Here is a tiny trained network, its code and every weight. The questions are about switching its units off for an input and a class, where a switched-off unit gives its printed mean instead of its output.

import numpy as np


def w(rows, s, z=0):
    codes = np.array(rows[::2]) - 128.0
    scale = np.full(codes.shape[1], s)
    scale[-1] = z or s
    return codes * scale


def f(y):
    return np.maximum(y, 0)


def log_softmax(a):
    a = a - a.max(-1, keepdims=True)
    return a - np.log(np.exp(a).sum(-1, keepdims=True))


def net(x, mask):
    res = np.array(x, float).reshape(1, 7) / 4 @ E
    y = f(res @ A[0][:, :-1].T + A[0][:, -1])
    res = res + np.where(mask, y, B[0][:, -1]) @ B[0][:, :-1]
    return log_softmax(res[-1] @ U[:, :-1].T + U[:, -1])


A, B = {}, {}
E = w([
[128,127,127,127,130,128,128,125],'x0',
[3,120,90,128,125,47,113,138],'x1',
[128,129,128,127,130,128,127,122],'x2',
[192,60,55,134,122,47,32,137],'x3',
[128,128,128,127,127,128,128,130],'x4',
[98,105,57,244,121,210,85,128],'x5',
[127,128,126,128,131,128,127,122],'x6',
],0.0059)
A[0] = w([
[187,125,138,127,126,163,130,124,103],'neuron 1',
[106,122,92,203,133,181,111,116,148],'neuron 2',
[178,126,134,127,127,158,132,125,100],'neuron 3',
[185,113,109,143,137,87,85,121,30],'neuron 4',
[104,142,146,128,130,157,152,121,8],'neuron 5',
[4,124,110,129,132,61,114,127,57],'neuron 6',
[120,127,123,120,126,130,126,126,113],'neuron 7',
[119,124,111,169,128,152,115,128,157],'neuron 8',
[67,151,171,122,129,196,188,114,2],'neuron 9',
[113,121,99,192,127,167,113,131,155],'neuron 10',
[147,127,128,127,130,138,131,123,110],'neuron 11',
[110,128,128,128,125,120,122,129,101],'neuron 12',
[227,132,142,131,136,180,132,128,103],'neuron 13',
[154,137,161,33,130,61,163,123,159],'neuron 14',
[126,127,125,134,129,132,130,130,130],'neuron 15',
[134,123,126,131,129,119,117,124,74],'neuron 16',
[183,113,87,145,121,68,68,118,19],'neuron 17',
],0.018,0.0015)
B[0] = w([
[120,125,96,144,130,128,135,69,190],'neuron 1',
[156,136,205,89,128,122,88,120,222],'neuron 2',
[123,131,99,136,128,128,137,78,180],'neuron 3',
[107,120,107,136,132,132,158,202,203],'neuron 4',
[118,124,111,135,132,126,142,178,168],'neuron 5',
[131,130,61,160,129,136,151,10,254],'neuron 6',
[134,133,127,133,124,123,133,125,133],'neuron 7',
[145,129,166,109,129,122,107,121,178],'neuron 8',
[105,114,88,140,126,123,158,251,232],'neuron 9',
[152,130,191,99,129,121,93,118,206],'neuron 10',
[124,129,116,133,127,123,127,112,146],'neuron 11',
[130,123,120,135,123,131,129,113,144],'neuron 12',
[111,130,77,152,126,119,140,31,230],'neuron 13',
[165,132,226,95,127,133,60,119,237],'neuron 14',
[132,127,134,127,129,126,126,128,135],'neuron 15',
[122,132,130,134,127,134,134,142,140],'neuron 16',
[99,134,113,134,127,138,168,231,231],'neuron 17',
],0.025,0.0099)
U = w([
[192,145,245,53,133,121,41,113,255],'0',
[119,137,43,184,131,130,153,11,104],'1',
[79,113,103,134,134,135,183,254,12],'2',
],0.0087,0.0007)

Each question gives the input, the list of numbers given to net, and the class t.
The units are the neurons (one row each of A and B). Each row of codes is followed by its name. A weight is (code - 128) times the scale printed after its matrix; where a second scale follows, it is the last column's (A, B and U).
mask holds one flag per neuron, in row order. A switched-off neuron (its flag False) gives its mean, the last column of its row in B, instead of its output. The means were averaged over made-up inputs and are rounded, as every weight is.
A unit's drop is (log p(t) with every unit on - log p(t) with that unit switched off) / (log p(t) with every unit on - log p(t) with every unit switched off).
The circuit of an input: a set's keep is (log p(t) with only the set's units on - log p(t) with every unit switched off) / (log p(t) with every unit on - log p(t) with every unit switched off). Starting from the 12 units with the biggest drops (on a tie, the unit counted first), units are removed one at a time, each time the one whose removal leaves the highest keep (on an exact tie, the one counted first), for as long as the keep stays at least 0.8.
circuit, biggest first: the units of the circuit, biggest drop first
top k neurons: the k neurons with the biggest drops, biggest first
drop of u: that unit's drop, to one decimal
input [7,-1,8,-4,-5,5,5], class 0: circuit, biggest first	[neuron 2]
input [-2,1,1,3,-2,3,7], class 0: top 2 neurons	[neuron 9; neuron 2]
input [-1,-7,-7,3,-1,7,-4], class 0: top 4 neurons	[neuron 2; neuron 6; neuron 10; neuron 8]
input [0,2,-6,7,-2,6,3], class 2: top 3 neurons	[neuron 17; neuron 14; neuron 4]
input [-2,-3,-3,8,-8,6,-2], class 2: top 3 neurons	[neuron 17; neuron 4; neuron 14]
input [-1,-4,4,8,-6,5,-2], class 2: top 2 neurons	[neuron 17; neuron 4]
input [-6,-3,6,4,-1,4,-2], class 0: top 4 neurons	[neuron 9; neuron 6; neuron 2; neuron 10]
input [8,1,1,-3,-2,1,4], class 2: top 3 neurons	[neuron 14; neuron 13; neuron 6]
input [2,6,4,8,1,4,-1], class 2: top 3 neurons	[neuron 17; neuron 4; neuron 13]
input [-4,8,-1,4,-1,8,1], class 0: top 3 neurons	[neuron 2; neuron 10; neuron 13]
input [4,4,8,8,0,-5,-2], class 2: top 2 neurons	[neuron 17; neuron 4]
input [-4,2,2,5,4,3,2], class 2: top 2 neurons	[neuron 17; neuron 14]
input [5,-5,-1,8,4,-7,2], class 2: top 4 neurons	[neuron 17; neuron 4; neuron 2; neuron 10]
input [1,-8,-5,6,5,-3,7], class 1: circuit, biggest first	[neuron 13]
input [4,-6,7,5,-4,-3,4], class 1: top 2 neurons	[neuron 13; neuron 9]
input [-6,2,-1,0,4,-3,2], class 0: drop of neuron 14	0.2
input [-1,2,-1,7,-6,-4,2], class 2: drop of neuron 17	0.6
input [1,-8,3,4,-1,-7,8], class 1: drop of neuron 10	0.6
